Here is a tiny trained network, its code and every weight. The questions are about switching its units off for an input and a class, where a switched-off unit gives its printed mean instead of its output.

import numpy as np


def w(rows, s, z=0):
    codes = np.array(rows[::2]) - 128.0
    scale = np.full(codes.shape[1], s)
    scale[-1] = z or s
    return codes * scale


def f(y):
    return np.maximum(y, 0)


def log_softmax(a):
    a = a - a.max(-1, keepdims=True)
    return a - np.log(np.exp(a).sum(-1, keepdims=True))


def net(x, mask):
    res = np.array(x, float).reshape(1, 6) / 4 @ E
    y = f(res @ A[0][:, :-1].T + A[0][:, -1])
    res = res + np.where(mask, y, B[0][:, -1]) @ B[0][:, :-1]
    return log_softmax(res[-1] @ U[:, :-1].T + U[:, -1])


A, B = {}, {}
E = w([
[118,107,110,174,111,23,143,133],'x0',
[100,140,127,161,189,127,69,182],'x1',
[127,127,128,129,128,127,127,129],'x2',
[57,124,141,86,60,132,108,176],'x3',
[129,98,4,60,163,85,148,130],'x4',
[80,123,144,101,150,94,69,58],'x5',
],0.011)
A[0] = w([
[64,107,104,41,172,87,87,50,172],'N0',
[136,107,86,139,127,3,142,167,23],'N1',
[66,133,90,33,73,108,119,196,23],'N2',
[177,109,72,91,133,134,186,229,69],'N3',
[197,133,75,112,209,109,150,92,113],'N4',
[149,118,87,26,189,227,112,138,30],'N5',
[153,126,96,52,96,101,189,81,187],'N6',
[97,130,93,119,230,104,91,211,250],'N7',
],0.016,0.0024)
B[0] = w([
[197,230,112,166,151,102,118,215,248],'N0',
[8,196,182,93,84,129,172,74,218],'N1',
[140,15,182,185,225,131,175,108,218],'N2',
[193,245,116,162,172,95,62,195,216],'N3',
[119,24,188,181,207,117,130,126,226],'N4',
[21,173,167,118,60,73,191,71,245],'N5',
[152,58,89,88,22,187,90,140,211],'N6',
[180,50,91,91,22,162,115,126,241],'N7',
],0.014,0.015)
U = w([
[17,190,154,101,81,107,190,104,83],'0',
[135,129,167,153,97,147,129,166,202],'1',
[132,18,165,178,226,148,178,128,100],'2',
[201,254,102,152,133,113,125,212,102],'3',
[125,121,117,114,93,141,153,145,250],'4',
[179,63,88,84,12,176,126,135,83],'5',
[122,131,53,72,148,120,129,116,121],'6',
[96,139,75,58,216,178,122,98,87],'7',
],0.0082,0.013)

Each question gives the input, the list of numbers given to net, and the class t.
The units are the neurons (one row each of A and B). Each row of codes is followed by its name. A weight is (code - 128) times the scale printed after its matrix; where a second scale follows, it is the last column's (A, B and U).
mask holds one flag per neuron, in row order. A switched-off neuron (its flag False) gives its mean, the last column of its row in B, instead of its output. The means were averaged over made-up inputs and are rounded, as every weight is.
A unit's drop is (log p(t) with every unit on - log p(t) with that unit switched off) / (log p(t) with every unit on - log p(t) with every unit switched off).
The circuit of an input: a set's keep is (log p(t) with only the set's units on - log p(t) with every unit switched off) / (log p(t) with every unit on - log p(t) with every unit switched off). Starting from all 8 units, units are removed one at a time, each time the one whose removal leaves the highest keep (on an exact tie, the one counted first), for as long as the keep stays at least 0.8.
circuit, biggest first: the units of the circuit, biggest drop first
k most important neurons: the k neurons with the biggest drops, biggest first
drop when u is switched off: that unit's drop, to one decimal
input [2,-5,-4,4,2,-1], class 5: circuit, biggest first : N6
input [8,8,0,2,2,-4], class 0: 2 most important neurons : N1, N6
input [2,-6,-1,8,3,-5], class 2: 2 most important neurons : N2, N7
input [4,-2,-2,6,1,7], class 3: 2 most important neurons : N0, N4
input [8,7,-4,5,-1,-8], class 0: 2 most important neurons : N1, N0
input [-5,3,-7,-8,1,6], class 2: 2 most important neurons : N4, N1
input [5,2,-2,-6,-2,5], class 2: 3 most important neurons : N5, N3, N4
input [-4,5,1,3,-3,1], class 5: 4 most important neurons : N1, N0, N3, N4
input [-3,-7,2,8,3,-6], class 2: 3 most important neurons : N2, N7, N0
input [5,-1,-2,0,-2,-7], class 3: 2 most important neurons : N5, N3
input [-6,7,8,-5,-5,7], class 4: 4 most important neurons : N3, N1, N6, N7
input [-4,-3,-3,-1,-3,-5], class 3: circuit, biggest first : N7, N4
input [-4,6,2,3,0,-4], class 5: drop when N7 is switched off : 1.3
input [2,-4,4,-6,-1,-5], class 2: drop when N1 is switched off : 0.1
input [6,4,-2,1,4,2], class 0: circuit, biggest first : N1
input [-1,-8,2,-8,-6,-2], class 2: drop when N5 is switched off : 0.4
